In the rows, zero is written as 128.
Known rows:
[129  97  33 163 133 175 146 153 138 142  80  93 104 150  88 164  57 179
 178  44  99  98  94 152 157  36 178  54 153 208 171 145  35 129 108 122
  52  10 138 152 142  72  89 163  82 102 135 143  72  92  92 146 100  97]: plurus
[120 103  48 156 142 173 146 159 148 150  88  96 110 152  99 161  66 171
 172  50  98  90  91 154 158  51 171  63 146 199 178 145  50 133 121 121
  61  15 140 144 160  72  76 172  90 100 142 146  63  98  96 158 102  91]: klizil
[204 155 170  40 113  93  72 116 111 116 121 203 106 122 171 137 138 124
 167 169 159 140  56 118 140 142  86 168 164  53  69 153 142 138 115 102
 123 146 197 134 118  98 144 132  52 151  79 157 127  88 134  82 140 168]: vido
[128 132 131 116 148 114 118 133 113 125 116 129 128 135 144 125 115 127
 114 124 138 148 120 130 116 149 111 119 122 119 110 118 140 128 116 110
 129 125 121 132 124 136 134 107 144 130 120 131 133 120 143 112 146 105]: plovil
[133 121 129 138 101 144 147 137 130 126 144 128 153 126 104 125 152 122
 141 124 120 108 133 134 135 116 137 131 144 134 137 137 117 131 143 153
 126 137 129 132 147 125 136 134 126 120 127 139 119 137 113 134 114 145]: keki
[130 128 130 106 143 156 152 125 153 114 124 111 156 119 128 159 141 135
 130 140 135 123 135 125 121 128 104 108 115 109 112 122 117 120 135 122
 129 148 111 152 146 119 123  97 142 135 106 110 120 119 110 116 141 113]: gruva
[140  92 105 124 129 109 112  99  86 127 136 115 104 137 151  43 130 109
  88 144 122 147 119  99 127 130 120 157 138  71 149  86 175 158  79 140
 113 134 155 118  89 164 128  94 161 102 134 129 174 175 146 133 158 160]: teze
[ 83 136  78 131 197 121 107 138 144 159 101  78  38 138 183 148  59 139
 149  71 126 115  81 147 131 137 177 104  80 171 190 158 124 134 125 100
 107  26 171  94 123 102  35 227 113  97 177 141  96 117 170 191 131  53]: tretadren
[137 123 130 128 139 100  98 111 100 137 110 148  86 132 151  85 110 137
  96 132 121 153 115 110 143 124 144 144 117 118 156  84 144 144 104 121
 135 105 145 107  96 150 122 137 129 121 132 123 148 150 147 141 133 141]: stubam
[144 125 141  69 149 167 161 133 116  91 125 109 168 119 133 161 160 140
 134 127 149 128 101 114 127 143 116 104 110  92 122 117 103 125 148 140
 135 145 135 174 155 134 131  90 151 113  74 132 119 125 113 105 154 103]: besis
[210 154 174  25 106 132 102 106 152 107 128 191 130 106 159 176 163 134
 187 187 157 116  69 113 149 121  79 159 159  42  67 161 119 128 136 109
 124 168 192 154 141  79 132 128  38 159  64 137 112  82 102  85 134 180]: deklom
[ 78 195 222 149 170  80 109 155 158 152 115 179 137 119 152 165 130 135
  77 142 132 153 172 154 120 194 129 132  61 181 125  99 153 104 188  93
 222 145  59  85 151 156 133 167 161 172 150 102 110 119 165 146 110  75]: fime
[132 122 129 140 101 143 146 137 133 129 142 129 152 127 104 127 149 123
 141 125 119 108 133 134 137 114 138 131 145 135 136 138 116 131 142 152
 126 136 129 131 146 123 134 135 125 123 129 137 118 136 113 134 113 146]: toramu
[ 74 163 181 128 208  90  93 162 166 193 113 160  90 145 195 108 114 138
  76 120  99 110 103 145 158 168 145 144  64 146 220  79 170 152 168 100
 176  62 131  61 183 136  37 223 151 114 183 122  77 152 166 211 116  77]: stazer
[ 82  73  49 165 141 130 154  89  85 109 171   5 100 128 143  46 124  68
  92 120 140 146 164 106  70 168 134 137 109  92 144 136 199 142  73 160
 101 158 135 120  61 184 119  83 226  79 173 125 206 195 174 146 183 109]: trelum
[ 98  74  71 145 142 178 189 112 143 112 161  29 186 134 114  90 151  92
  94 140 122 114 173 115  84 135  74 105 130  71 119 113 165 137  93 147
  92 179  88 160 138 148 120  24 225 100 137 102 157 168 109 120 176 113]: steflu
[131 121 131 137 102 146 149 138 124 122 144 125 158 126 103 126 154 123
 138 121 123 111 133 133 135 119 141 130 140 135 139 132 116 131 145 156
 129 137 126 135 147 131 140 131 135 118 124 140 120 140 114 133 117 142]: vutu
[130 133 129 118 147 111 114 130 120 128 114 134 122 136 145 126 110 127
 117 127 136 145 120 131 117 143 107 122 125 120 108 123 141 129 113 104
 126 122 121 127 123 129 130 111 138 134 125 129 130 116 141 114 144 108]: niskavas
[132 122 130 138 101 143 146 137 132 127 143 128 153 126 104 126 151 123
 141 124 122 108 132 135 137 115 137 132 144 135 137 137 116 130 142 153
 126 136 128 132 147 125 135 134 125 121 128 139 118 136 114 135 114 146]: veflipar
[138 123 128 129 138  97  93 109 107 141 110 151  82 132 152  85 107 136
  99 135 118 150 115 113 145 120 141 146 122 116 152  88 146 145 100 118
 131 104 146 104  95 144 118 142 121 125 135 122 147 145 146 143 132 146]: skugu
[134 122 128 140 100 143 144 136 136 129 144 131 151 126 106 127 148 123
 143 128 121 106 134 135 136 112 135 134 148 134 135 138 119 132 141 151
 123 136 129 130 146 122 134 135 121 124 130 138 117 135 112 134 114 148]: steplem

Facts:
bifir Ξ skibru; fadebun Ξ rolen; skigrus Ξ plokun; grofik Ξ brokluk
luklevin Ξ veflipar; trudrom Ξ skigrus; greti Ξ kluplel; trakek Ξ travom
sadrir Ξ lusi; miri Ξ kiflen; keki Ξ gruva; drasus Ξ baban
gritri Ξ steflu; toflove Ξ drasus; tupler Ξ forapla; zuzen Ξ trivak
kugul Ξ deklom; miklor Ξ teze; bevi Ξ zuzen; tretadren Ξ traflor
griplim Ξ zivibral; ruripo Ξ setrul; plisin Ξ beflotel; plaskubar Ξ vido
skibru Ξ plurus; vokos Ξ sifa; riskis Ξ stobamel; vigres Ξ luklevin
kiflen Ξ tiskapo; tiskapo Ξ stosa; stazer Ξ klopoklar; teze Ξ kletu
siklar Ξ stogru; sobi Ξ grofik; bresar Ξ trukler; fleskufo Ξ mudrastor
klaze Ξ dobro; podros Ξ kugul; bavufon Ξ greves; fime Ξ bavufon
klopoklar Ξ drubun; flefle Ξ steplem; kletu Ξ gritri; zivibral Ξ troku
beflotel Ξ plibro; grudes Ξ stubam; doto Ξ mitem; lusi Ξ plovil
drubun Ξ troplu; sinin Ξ vutu; kluplel Ξ sinin; renak Ξ plisin
grustubru Ξ giplen; nunel Ξ britros; steplem Ξ badrum; refalar Ξ stofla
traflor Ξ plubo; taven Ξ tretadren; plogoplen Ξ zoflur; stistok Ξ zesostan
sapom Ξ bifir; sotrar Ξ grudes; zoflur Ξ vobuk; mudrastor Ξ disun
giplen Ξ sadrir; brevi Ξ grustubru; forapla Ξ nunel; britros Ξ natron
guflosta Ξ vigres; greves Ξ miri; plokun Ξ lozekom; mestam Ξ plogoplen
deklom Ξ plaskubar; flebregris Ξ bresar; skugu Ξ trudro; brokluk Ξ miklor
stubam Ξ klaze; steflu Ξ trelum; trukler Ξ zisem; loropi Ξ fadebun
skegrim Ξ vokos; trelum Ξ toflove; trudro Ξ trudrom; troplu Ξ fime
zofla Ξ siklar; plibro Ξ flebregris; breton Ξ ruripo; stogru Ξ keki
travom Ξ drestok; niskavas Ξ roflur; veflipar Ξ grudris; drestok Ξ riskis
besis Ξ trakek; toramu Ξ stistok; troku Ξ besis; sifa Ξ toramu
steklim Ξ niskavas; disun Ξ refalar; plubo Ξ stazer; stosa Ξ graskim
klizil Ξ taven; vido Ξ sobi; vobuk Ξ loropi; badrum Ξ gruflis
setrul Ξ zofla; plurus Ξ klizil; mitem Ξ guflosta; natron Ξ griplim
gruflis Ξ greti; bifir Θ 414; fadebun Θ 198; skigrus Θ 466
grofik Θ 466; gruva Θ 466; rolen Θ 414; luklevin Θ 59
zopel Θ 882; trudrom Θ 466; greti Θ 882; trakek Θ 198
sadrir Θ 414; miri Θ 414; keki Θ 414; drasus Θ 414
gritri Θ 414; toflove Θ 414; tupler Θ 466; zuzen Θ 807
zisem Θ 414; kugul Θ 414; miklor Θ 466; bevi Θ 414
tretadren Θ 807; graskim Θ 466; stofla Θ 198; griplim Θ 414
ruripo Θ 414; plisin Θ 882; plaskubar Θ 466; grudris Θ 198
skibru Θ 466; vokos Θ 414; riskis Θ 807; vigres Θ 466
kiflen Θ 414; tiskapo Θ 198; stazer Θ 882; teze Θ 882
siklar Θ 414; lozekom Θ 198; sobi Θ 414; bresar Θ 466
fleskufo Θ 414; klaze Θ 414; podros Θ 198; bavufon Θ 466
fime Θ 198; klopoklar Θ 466; flefle Θ 414; kletu Θ 807
zivibral Θ 59; beflotel Θ 198; grudes Θ 807; doto Θ 466
mopi Θ 807; roflur Θ 414; lusi Θ 414; drubun Θ 59
sinin Θ 414; kluplel Θ 198; renak Θ 198; grustubru Θ 414
nunel Θ 466; steplem Θ 414; refalar Θ 807; zesostan Θ 198
traflor Θ 807; taven Θ 59; plogoplen Θ 466; stistok Θ 882
sapom Θ 198; sotrar Θ 59; zoflur Θ 414; mudrastor Θ 414
giplen Θ 414; brevi Θ 59; trivak Θ 882; kloges Θ 59
poskel Θ 198; forapla Θ 882; vutu Θ 414; britros Θ 882
guflosta Θ 882; greves Θ 414; plokun Θ 882; mestam Θ 59
deklom Θ 466; flebregris Θ 198; felin Θ 466; skugu Θ 882
brokluk Θ 198; stubam Θ 882; steflu Θ 466; plazo Θ 414
trukler Θ 198; loropi Θ 414; skegrim Θ 414; trelum Θ 807
trudro Θ 59; troplu Θ 466; zofla Θ 466; plibro Θ 414
breton Θ 414; stogru Θ 414; travom Θ 198; niskavas Θ 198
veflipar Θ 414; baban Θ 198; drestok Θ 59; besis Θ 466
toramu Θ 414; troku Θ 807; sifa Θ 466; dobro Θ 414
steklim Θ 198; disun Θ 198; stobamel Θ 414; plovil Θ 198
plubo Θ 198; stosa Θ 466; klizil Θ 414; vido Θ 198
vobuk Θ 414; badrum Θ 466; setrul Θ 414; plurus Θ 414
mitem Θ 414; natron Θ 59; gruflis Θ 882

Rows:
No name comes twice in this set of rows, the named rows included.
[123 161 155 174 114 138 151 108 131  88  80 145 146  94  69 221 110 187
 113 126 142 192 211 124 122 102 166  73  79 226  81  94  47  65 152 113
 185 156  28 157  76 151 208  96 127 192  83  68 148  92 111  86 100 107] : graskim
[120 166 180 207  71 117 143 120 115 103 107 174 150  93  49 188 134 168
 115 124 130 180 222 134 133 106 198 110  98 251 103 103  58  74 174 145
 207 164  35 128  81 167 229 137 120 188 109  92 152 116 120 108  70 142] : kiflen
[132 115 100 185 110  77  69  80 172 182 126 153  59 135 148  61  81 106
  98 180  94 131 170 128 129  89  93 173 158 106 119 111 193 145  59  87
 103 132 122  67  74 111 106 134  97 162 194  88 159 140 136 153 116 192] : britros
[133 122 130 128 144 100 101 113  94 133 111 145  91 132 149  85 113 139
  93 129 122 155 115 109 143 127 149 142 113 120 159  80 143 144 108 125
 139 106 143 110  96 156 125 135 136 119 129 125 149 152 148 140 135 138] : trivak
[137 130 136  53 158 129 138 124  19  64 129  86  96 110 168 128 151 130
 138  87 182 171  56  94 122 194 201 128  72 110 160 130 114 132 149 173
 159 113 200 156  88 187 140 151 160  72  75 177 165 153 182 121 170  80] : riskis
[ 94  63  68 180 105 171 192 127 116 119 180  37 191 142  88  53 165  80
  98 120 110 102 175 123  95 127 111 124 153 100 148 121 164 149 102 184
  92 169 100 145 139 163 136  53 225  81 158 130 159 193 115 137 154 138] : toflove
[ 99  66  71 174 103 169 188 127 116 120 178  45 188 139  89  57 165  80
 103 121 111 102 171 123  98 127 111 126 155  98 146 122 162 149 104 183
  93 168 104 145 139 160 137  57 217  83 155 133 158 190 114 136 153 141] : drasus
[108  72  79 166 100 164 180 126 117 121 176  57 184 137  93  64 166  84
 110 126 113 102 162 123 103 125 111 131 158  97 142 126 160 148 106 178
  95 167 112 144 140 153 138  66 202  89 150 134 153 183 113 134 148 148] : gritri
[128 126 158  59 151 134 141 167  12  81 134 125 143 143 133 114 161 144
 123  78 162 156  55  92 133 189 178 128 110 121 165 119 102 131 162 176
 145 105 181 172 138 186 161 118 155  66  72 184 147 145 149  98 156  95] : drestok
[198 137 162  72  72 128 111 122 123 114 152 186 139 115 127 132 175 117
 184 162 140 104  78 121 155 112 115 175 179  72 101 165 122 140 141 151
 121 159 195 137 142  98 147 148  53 134  91 163 118 114 107 108 114 200] : sobi
[131 116  98 188 109  75  67  78 177 184 125 153  58 135 149  60  80 105
  98 181  92 130 173 129 129  87  91 174 160 105 118 112 195 145  58  84
 101 132 122  64  73 109 104 135  95 164 196  87 159 140 136 155 115 195] : forapla
[134  98  34 170 120 173 146 144 129 133  75  98 104 145  76 169  55 183
 176  47 102 113 108 148 155  30 184  53 153 219 157 142  26 121 105 123
  58  20 128 155 125  78 110 153  78 112 127 138  85  90  91 134  97 105] : bifir

Now the same things, written a new way:
Known rows:
[125 125 144 106 134 101 127 121 125 125 121 134 125 126 112 113 136 134
 114 131 130 127 114 159 112 135 125 149 130 102 118]: miklor
[134 131 143 149 136 169 133 122 133 132 145 129 100 133  90 155 133 132
 146 119 125 106 108 152 137 109 133 128 122  96 127]: plubo
[108 155  85 136 145 121 142 139 129 122 135 108 174 130 146  65 144 116
 156 122 152 152 122 178 178 138 112 101 120  61 118]: stobamel
[133 155  96 115 149 127 132 133 127 124 131 134 155 121 134  49 134 116
 141 122 154 139 106 128 113 124  89  87 126  53 132]: riskis
[135 134 137 141 104 186 126 122 133 132 135 113 167 121 137 149 133 129
 154 131 156 156 124 127 205 114 119 103 123 152 144]: grudris
[115 142 172 120 131 124 113 140 148 137 130 149 145 140 120  77 128 133
 115 135 102 116 103 119  82 141  99 112 124 164 125]: trelum
[127 137 138 155 112 104 167 129 100 128 134 143  94 150 177 127 105 117
 139 122 126 137 139 152 147 148 115 122 119 155 101]: plurus
[110 120  96 102 134 123 100 140 140 129 117 113 160 126 128 108 138 125
 115 134 129 117 149 117 129 139 142 144 135 155 147]: miri
[129 140 111 164 112 133 118 128 142 128 141 122 157 132 145 167 113 110
 129 128 138 138 153 127 160 107 121 108 130 119 146]: mitem
[163 136 109 146 116 120 115 114 143 123 124 135 158 122 110 188 103 119
  96 131 137 128 140 136 126  85  94 116 138  91 150]: doto
[142 133 150 127 131 123 131 131 125 131 141 143 135 117 128  99 125 128
 132 127 143 129 118  70 107 136 123 118 130 125 140]: zuzen
[143 144  79 121 146 163 139 129 120 126 120 125 134 126 119  92 131 129
 143 123 146 126 113 169 146 115  88 102 124 105 127]: travom
[ 99 121 106  84 112 191  92 112 120 130  96 118  79 137 129 102 135 111
 128 135 113 137 118 170 138  85 101 107 119 137 130]: disun
[138 130 136 126 123 111 129 119 131 125 123 131 152 124 113 144 128 131
 113 131 142 135 122 147 136 125 114 137 134 102 131]: zofla
[131 132 150 112 137 117 129 132 122 131 134 146 121 122 130  89 128 129
 132 127 134 121 115  83  95 140 126 125 129 130 131]: grudes
[ 89 130  87 107 116 146  86 118 129 128 105 124  73 151 130 114 119  95
 107 134  97 121 147 178  97  82 107 115 123 106 135]: fleskufo
[141 139 129 139 105 159 130 123 138 123 130 124 169 123 157 160 125 126
 129 127 118 152 145  75 153  96 117  92 132  62 142]: luklevin
[149 125 126 138 134 156 136 130 124 130 127 130 128 125 119 143 125 141
 140 125 139 115 121 132 145 132 124 131 127 152 133]: flebregris
[125 101 172 132 104 133 110 119 138 132 127 128  99 116 132 195 112 131
 122 137 106 143 131  75  96 115 168 133 129 239 129]: forapla
[120 137 157 106 133 124 118 134 135 133 130 145 122 135 129  79 130 129
 121 131 118 121 108 103  88 143 114 120 126 147 128]: kletu
[138 132 136 120 125 112 124 119 132 126 123 131 146 125 113 140 130 128
 112 132 138 133 124 145 129 123 113 134 133  91 131]: plogoplen

Rows:
No name comes twice in this set of rows, the named rows included.
[142 135  93 120 142 162 131 129 120 127 118 122 128 125 118 106 131 129
 141 124 140 124 115 162 143 119  99 109 123 119 130] : trakek
[136 138 155 144 117 135 167 123 114 124 133 143 108 137 159 135 128 134
 139 120 103 142 126 104 128 124 122 108 124  61 105] : taven
[190 140 126 192 123 158 152 134 135 130 153 134 194 111 124 212 105 142
 142 122 167 122 139  83 187 126 118 112 135 160 153] : niskavas
[157  99  77  99 152 144 141 116  81 122 116 133  31 112 110 123 122 128
 143 118 149 104 136 112 101 121 144 157 132 104 134] : podros
[120 133 159 122 115 118 133 119 132 127 129 118 165 121 129 124 146 135
 134 133 152 158 112 141 169 139 129 136 128 105 124] : gruva
[121 135 146 136 138 150 124 125 150 126 140 120 132 123  98 142 150 136
 134 120  94 119 121  93 109 102 153 118 131   7 132] : drubun
[168 126 101 138 140 151 134 130 124 129 124 143 111 125 101 155 110 134
 117 123 126  92 133 131 109 116 109 132 132 153 139] : renak
[137 133 100 149 133 114 121 133 133 127 131 135 112 140 128 151 106 115
 112 124 114 103 153 135 104 118 123 130 133 124 138] : breton
[108 122 106 116 136 123 101 138 146 130 126 112 153 128 117 119 143 125
 121 133 128 116 145 122 124 133 147 140 134 135 145] : greves
[134 108  82  69 134 159 100 136 121 130  95 117 155 116 137  99 136 143
 117 140 144 120 136 108 139 142 116 139 135 212 151] : tiskapo
[154 145 144 200 113 119 152 141 146 130 170 117 221 119 153 193 118 132
 152 123 172 145 149  89 209 149 147 119 132 131 147] : roflur
[ 96 124 150 125 128 110 137 137 123 131 139 118 129 133 146  89 152 134
 147 126 133 134 123 141 149 174 159 149 121 139 111] : vutu
[125 138 142 163 116 111 161 127 108 129 141 138  93 149 164 136 109 117
 140 121 122 131 136 158 142 142 122 127 120 135 107] : klizil

The same things again, as new rows of numbers:
Known rows:
[132 174 118 153  96 121 162 126 133 111 123 137  90 148 134 110 117 116
 131 200 116 123 143 100 132  98 122]: loropi
[129 151 117 130 138 198 145 130 137 105 129 156  94  87 115 123 185 184
 144 134 114 165 163 131 159 127 162]: sobi
[117 176 150 141 148 143 138 143 142 162 117 149 138 136 128 120  46  77
 130 151 116 158 148  87 151 127 146]: brevi
[117 161 108 106 116 178 148 135 100 156  94 178 135  73 127 115 154 174
 139  75 155 187 125 145 155 166 161]: grofik
[159  76 108 101 172  95 101 169  75 122 114 123 148 155  74 141  56 125
 109 149 134 103 113 141 173 177 169]: tiskapo
[119 146 128 154 119 139 152 125 120 114 135 156 112 144 120 117 139 117
 125 181 100 131 157 105 139 115 122]: skegrim
[125 169 132 120 121  98  92 148 110 129 125 149 135 136 130 136  89 110
 107 130 129  94 146 123 168 161 138]: plovil
[ 78 104 144 182 133 105 178 130 119 119 165 163 123 143  94 105 191 106
 116 156 102 153 161  65 222 131 116]: ruripo
[116 158 109 110 115 167 150 134  95 159  97 178 140  81 129 114 145 164
 134  81 151 181 124 140 153 163 153]: plaskubar
[125 169 133 121 121  99  92 149 109 129 126 149 136 135 130 135  90 110
 105 129 129  93 144 122 168 161 138]: lozekom
[119 181 112 130  78 101 164 131  92 163  92 162 134 134 147 102  87 106
 123 139 152 145 105 114 129 136 118]: doto
[ 91 136 142 139 154 112 143 153  67 119 100 145 127 126 152 160 100 107
 137 137 147 157 185 118 143 125 127]: zopel
[ 98 123 133 109 157 115 162 111  98 139  96 195 177 110 130  91 109 106
 180  85 138 119  96 107 109 168  91]: nunel
[ 99 144 121 182 171  91 112 108  87 144 181 171 109  93 153  89 149 126
 107 217  40 163 180 140 107 133 136]: klizil
[125 142 119 134 135 181 147 128 130 106 131 156 102 105 112 122 171 163
 139 148 109 155 161 123 153 127 152]: drasus
[ 98 115 135 105 168 115 165 106 101 134  95 198 182 106 130  87 107 105
 196  77 139 110  92 102 102 172  84]: besis
[ 98  98 123 153 208  67 120 153  23 140 127 138 127 107 153 140  80 117
 120 185 107 183 185 152 120 140 152]: stazer
[ 92 136 117 117 165  57 103 133  88 152 199 132 162 113 145 111  92 113
 140 173  79 202 168 171 101 169 153]: traflor
[118 138 127 151 124 143 152 125 118 112 135 157 114 144 114 118 141 119
 124 178  99 133 156 106 140 118 124]: dobro
[138  70  98 110 138 116 167 149  49 157  88 153 165 151  81 114  76 120
 120 138 147 158  85 132 143 164 146]: graskim
[154  77 105 111 189  75  88 164  61 134 130 126 147 138  88 131  55 127
 101 165 112 114 119 155 160 183 174]: fime

Rows:
No name comes twice in this set of rows, the named rows included.
[142  54  89 116 160  98 160 148  32 163  99 150 164 144  81 108  70 124
 115 157 133 168  83 145 134 169 157] : bavufon
[113 112 138 134 170 141 157 110 132  92 130 170 133 126 114 103 141 119
 177 149  99 105 140  96 118 131 101] : stobamel
[ 98 149 123 182 167  94 112 108  91 143 179 173 108  93 156  90 151 125
 108 212  42 162 181 138 107 133 133] : plurus
[130 204 140 140 125 125 149 145 153 160 105 129 118 141 143 112  24  77
 136 169 134 149 134  83 144 109 145] : luklevin
[103 155 130 116 161 170 138 159  89 112  91 142 103  72 151 166 141 173
 154  93 166 188 193 142 162 133 168] : teze
[106 142 119 127 110 121 153 131  77 163 103 179 158 125 127 109 112 111
 122 117 136 155 116 121 135 156 121] : felin
[128 201 142 140 130 126 146 144 154 161 107 135 121 138 142 112  28  76
 136 166 131 151 135  84 145 112 146] : mestam
[107 137 165 118 219 141 146 121 160 134 111 170 166 110 127  98  47  77
 205 106 116 118 124  74 118 148 111] : natron
[116 160 149 138 162 148 136 143 138 162 120 152 144 129 123 120  51  83
 134 144 113 160 147  92 151 133 149] : kloges
[109 105 143 129 192 137 160 100 140  82 128 177 139 118 118  95 142 117
 203 136  98  89 133  91 106 137  88] : griplim

